Here is a tiny trained network, its code and every weight. The questions are about switching its units off for an input and a target symbol, where a switched-off unit gives its printed mean instead of its output.

import numpy as np


def w(rows, s, z=0):
    codes = np.array(rows[::2]) - 128.0
    scale = np.full(codes.shape[1], s)
    scale[-1] = z or s
    return codes * scale


def norm(h):
    return h / np.sqrt((h * h).mean(-1, keepdims=True) + 1e-5)


def f(y):
    return y / 2 * (1 + np.tanh(0.7978845608 * (y + 0.044715 * y**3)))


def softmax(a):
    e = np.exp(a - a.max(-1, keepdims=True))
    return e / e.sum(-1, keepdims=True)


def log_softmax(a):
    a = a - a.max(-1, keepdims=True)
    return a - np.log(np.exp(a).sum(-1, keepdims=True))


def net(x, mask):
    ids = ['ΘΞΣΨβγδφ'.index(c) for c in x.split()]
    T = len(ids)
    res = E[ids] + P[:T]
    u = 0
    for l in range(2):
        r = norm(res)
        for j in range(2):
            rows = slice(4 * j, 4 * j + 4)
            q, k, v = (r @ M[l][rows].T for M in (Q, K, V))
            z = softmax(np.where(np.tri(T) > 0, q @ k.T / 4**0.5, -1e9)) @ v
            o = O[l][rows]
            res = res + np.where(mask[u + j], z, o[:, -1]) @ o[:, :-1]
        u += 2
        y = f(norm(res) @ A[l][:, :-1].T + A[l][:, -1])
        res = res + np.where(mask[u : u + 12], y, B[l][:, -1]) @ B[l][:, :-1]
        u += 12
    return log_softmax(norm(res)[-1] @ U[:, :-1].T + U[:, -1])


Q, K, V, O, A, B = {}, {}, {}, {}, {}, {}
E = w([
[172,176,160,131,111,44],'Θ',
[153,223,192,214,133,179],'Ξ',
[70,146,130,221,10,95],'Σ',
[203,164,105,176,241,59],'Ψ',
[231,159,116,17,91,126],'β',
[124,47,180,66,127,226],'γ',
[132,52,197,152,111,42],'δ',
[75,128,60,93,170,137],'φ',
],0.014)
P = w([
[16,181,174,135,254,105],'0',
[47,167,155,141,227,112],'1',
[64,169,151,136,184,108],'2',
[84,166,143,146,162,111],'3',
[100,155,143,153,141,111],'4',
[117,150,142,165,129,120],'5',
[129,140,145,176,113,126],'6',
[145,130,145,185,106,131],'7',
[167,120,146,197,103,138],'8',
[181,124,150,210,103,142],'9',
],0.0088)
Q[0] = w([
[134,176,160,140,114,50],'0.h0',
[163,200,217,187,129,99],'0.h0',
[203,132,81,125,103,4],'0.h0',
[196,136,169,147,111,150],'0.h0',
[84,96,17,141,173,208],'0.h1',
[74,77,217,120,65,162],'0.h1',
[192,238,155,177,5,106],'0.h1',
[195,40,123,174,158,164],'0.h1',
],0.016)
K[0] = w([
[199,118,157,134,76,133],'0.h0',
[167,80,180,115,41,210],'0.h0',
[236,144,124,209,106,74],'0.h0',
[132,67,116,158,120,172],'0.h0',
[13,174,78,76,125,170],'0.h1',
[113,54,193,122,72,152],'0.h1',
[249,127,84,192,66,133],'0.h1',
[80,54,122,115,167,188],'0.h1',
],0.016)
V[0] = w([
[2,196,179,115,116,211],'0.h0',
[118,112,124,139,154,108],'0.h0',
[140,86,106,141,206,158],'0.h0',
[158,86,68,43,145,190],'0.h0',
[60,225,181,123,129,75],'0.h1',
[77,119,221,56,112,140],'0.h1',
[131,61,95,74,132,92],'0.h1',
[160,105,132,147,121,188],'0.h1',
],0.0076)
O[0] = w([
[52,226,77,112,1,180,94],'0.h0',
[118,136,109,115,130,97,114],'0.h0',
[111,125,76,68,84,83,77],'0.h0',
[184,25,21,189,130,213,83],'0.h0',
[217,149,206,159,89,127,253],'0.h1',
[91,52,226,203,114,146,107],'0.h1',
[89,43,133,119,157,92,77],'0.h1',
[73,140,96,134,129,151,73],'0.h1',
],0.0054,0.0036)
A[0] = w([
[18,56,107,43,243,197,96],'0.n0',
[91,141,8,118,151,82,177],'0.n1',
[136,124,93,116,140,151,186],'0.n2',
[94,128,66,196,86,106,31],'0.n3',
[141,157,117,188,76,120,107],'0.n4',
[109,161,100,74,225,220,147],'0.n5',
[160,84,126,93,126,161,151],'0.n6',
[91,128,125,86,70,92,177],'0.n7',
[193,152,105,111,99,215,105],'0.n8',
[150,42,134,117,98,206,51],'0.n9',
[54,124,55,83,153,125,6],'0.n10',
[93,140,139,155,143,253,25],'0.n11',
],0.011,0.0017)
B[0] = w([
[149,108,74,118,3,64,182],'0.n0',
[115,153,71,157,183,69,162],'0.n1',
[129,138,114,113,144,111,141],'0.n2',
[118,137,94,172,97,103,134],'0.n3',
[149,150,169,158,85,134,180],'0.n4',
[135,101,120,143,127,80,192],'0.n5',
[109,142,128,84,136,117,188],'0.n6',
[116,124,102,139,148,93,141],'0.n7',
[93,146,120,95,168,111,254],'0.n8',
[123,106,132,97,208,122,172],'0.n9',
[181,172,159,131,128,46,139],'0.n10',
[113,151,72,147,97,185,192],'0.n11',
],0.021,0.0039)
Q[1] = w([
[134,67,140,214,151,48],'1.h0',
[151,188,88,240,113,195],'1.h0',
[6,64,168,209,102,215],'1.h0',
[80,157,137,204,64,124],'1.h0',
[177,123,188,198,162,70],'1.h1',
[164,206,146,143,123,213],'1.h1',
[143,144,77,150,201,86],'1.h1',
[190,110,184,107,148,138],'1.h1',
],0.017)
K[1] = w([
[60,91,192,58,86,111],'1.h0',
[92,222,87,61,132,118],'1.h0',
[15,201,177,176,199,55],'1.h0',
[136,184,177,87,96,116],'1.h0',
[212,164,162,93,207,95],'1.h1',
[132,221,140,155,139,193],'1.h1',
[168,100,8,103,124,127],'1.h1',
[216,123,155,106,106,157],'1.h1',
],0.017)
V[1] = w([
[118,196,38,170,154,100],'1.h0',
[193,60,124,212,138,114],'1.h0',
[90,124,119,104,125,28],'1.h0',
[249,170,112,51,119,136],'1.h0',
[57,178,170,154,216,122],'1.h1',
[177,110,125,227,169,100],'1.h1',
[95,147,157,68,82,160],'1.h1',
[41,193,113,138,96,95],'1.h1',
],0.012)
O[1] = w([
[148,195,60,132,186,68,117],'1.h0',
[238,104,127,190,69,118,34],'1.h0',
[124,44,117,103,178,71,254],'1.h0',
[118,181,182,184,213,110,240],'1.h0',
[191,90,109,254,98,177,215],'1.h1',
[183,160,134,134,29,146,152],'1.h1',
[84,69,99,114,187,91,101],'1.h1',
[221,75,107,134,184,99,172],'1.h1',
],0.0091,0.0044)
A[1] = w([
[121,181,106,113,111,210,31],'1.n0',
[81,74,147,72,249,183,111],'1.n1',
[60,111,101,91,131,136,103],'1.n2',
[103,165,126,115,117,110,151],'1.n3',
[140,171,101,149,159,132,90],'1.n4',
[157,123,87,163,132,121,58],'1.n5',
[152,87,134,126,101,130,78],'1.n6',
[163,99,161,131,133,93,111],'1.n7',
[145,150,176,112,134,126,3],'1.n8',
[147,158,96,105,135,126,118],'1.n9',
[160,118,132,75,129,132,142],'1.n10',
[145,121,113,116,165,202,162],'1.n11',
],0.022,0.0053)
B[1] = w([
[45,174,98,106,135,154,154],'1.n0',
[48,67,150,160,253,75,247],'1.n1',
[156,87,60,85,146,176,164],'1.n2',
[118,118,130,158,136,161,155],'1.n3',
[155,117,141,95,123,164,194],'1.n4',
[165,140,143,101,174,132,148],'1.n5',
[99,101,141,122,146,175,143],'1.n6',
[121,137,126,92,123,157,178],'1.n7',
[106,139,145,62,115,84,146],'1.n8',
[120,138,123,159,137,163,165],'1.n9',
[114,113,135,189,117,105,167],'1.n10',
[100,166,128,104,151,93,156],'1.n11',
],0.027,0.012)
U = w([
[113,150,180,59,92,91,86],'Θ',
[49,199,91,136,131,225,96],'Ξ',
[126,136,127,255,86,132,167],'Σ',
[235,129,116,147,180,187,168],'Ψ',
[82,84,136,182,224,105,146],'β',
[119,89,27,83,102,156,247],'γ',
[122,51,168,148,105,224,96],'δ',
[150,152,66,158,116,47,132],'φ',
],0.0078,0.0011)

Each question gives the input, a string of symbols that net reads in full, and the target symbol t.
The units are the heads (4 rows each of Q, K, V and O) and the neurons (one row each of A and B). Each row of codes is followed by its name. A weight is (code - 128) times the scale printed after its matrix; where a second scale follows, it is the last column's (O, A, B and U).
mask holds one flag per unit, layer by layer, with each layer's heads first. A switched-off unit (its flag False) gives its mean, the last column of its rows in O or B, instead of its output. The means were averaged over made-up inputs and are rounded, as every weight is.
A unit's drop is (log p(t) with every unit on - log p(t) with that unit switched off) / (log p(t) with every unit on - log p(t) with every unit switched off).
The circuit of an input: a set's keep is (log p(t) with only the set's units on - log p(t) with every unit switched off) / (log p(t) with every unit on - log p(t) with every unit switched off). Starting from the 12 units with the biggest drops (on a tie, the unit counted first), units are removed one at a time, each time the one whose removal leaves the highest keep (on an exact tie, the one counted first), for as long as the keep stays at least 0.8.
circuit, biggest first: the units of the circuit, biggest drop first
unit that matters most: the unit with the biggest drop
top k neurons: the k neurons with the biggest drops, biggest first
k most important neurons of layer l: the k neurons of layer l with the biggest drops, biggest first
which heads matter: for each layer, one digit per head in row order, 1 if its drop is at least 0.15 and else 0, layers parted by /
drop when u is switched off: that unit's drop, to one decimal
input Ξ β Θ, target Θ: unit that matters most => 1.h1
input Θ β Σ β Ψ φ Θ Σ Θ β, target Ψ: top 3 neurons => [0.n8; 1.n1; 0.n5]
input β Θ β, target Θ: which heads matter => 01 / 10
input β Ψ β γ β Ψ β δ, target δ: which heads matter => 00 / 10
input β Ψ β Ξ φ β Σ β, target Σ: which heads matter => 10 / 10
input β β Ξ β β Ξ Ξ, target Ξ: top 2 neurons => [0.n4; 1.n0]
input Ξ Θ Ψ Ξ Ξ Ψ δ Θ Ξ, target Ψ: circuit, biggest first => [1.h1; 1.n1]
input Ψ Ξ β Ψ γ, target γ: top 3 neurons => [0.n0; 0.n11; 1.n1]
input δ Θ δ Ξ Ξ δ β γ φ, target φ: top 2 neurons => [0.n0; 1.n1]
input δ β δ Ψ φ β, target δ: 3 most important neurons of layer 1 => [1.n1; 1.n6; 1.n10]
input Ξ Ψ Ψ Ξ, target Ψ: which heads matter => 10 / 11
input Ψ β β δ Ψ Ξ Ψ Ψ, target Ψ: which heads matter => 01 / 01
input Ψ β Θ Ψ β, target Θ: which heads matter => 10 / 10
input Σ β Ψ Ψ Ξ β δ β Θ Θ, target Θ: which heads matter => 01 / 01
input β Σ φ δ Ξ, target Ξ: circuit, biggest first => [1.n1]
input β γ β β β Ξ β Ψ Ψ, target Ψ: which heads matter => 00 / 01
input Θ δ φ Θ β φ Ψ β, target Ψ: top 3 neurons => [1.n1; 0.n8; 1.n9]
input β Ξ Ξ Ψ Ψ Ψ Ψ γ, target γ: top 2 neurons => [0.n0; 0.n11]
input β Ψ Σ, target Σ: top 2 neurons => [1.n1; 0.n3]
input β Σ β β β δ δ Ξ β, target δ: unit that matters most => 1.h0
input β Ξ φ Ξ β Σ β, target Σ: top 2 neurons => [1.n10; 1.n1]
input φ Ξ Ψ Σ Ψ δ, target δ: top 2 neurons => [1.n1; 1.n6]
input δ β β β Ψ Ψ Ξ Ψ, target Ξ: 2 most important neurons of layer 1 => [1.n1; 1.n0]
input β Ξ δ β, target Ξ: top 2 neurons => [1.n1; 0.n9]
input Θ β Ξ Θ Ξ Ψ β, target Ξ: drop when 1.n1 is switched off => 0.3
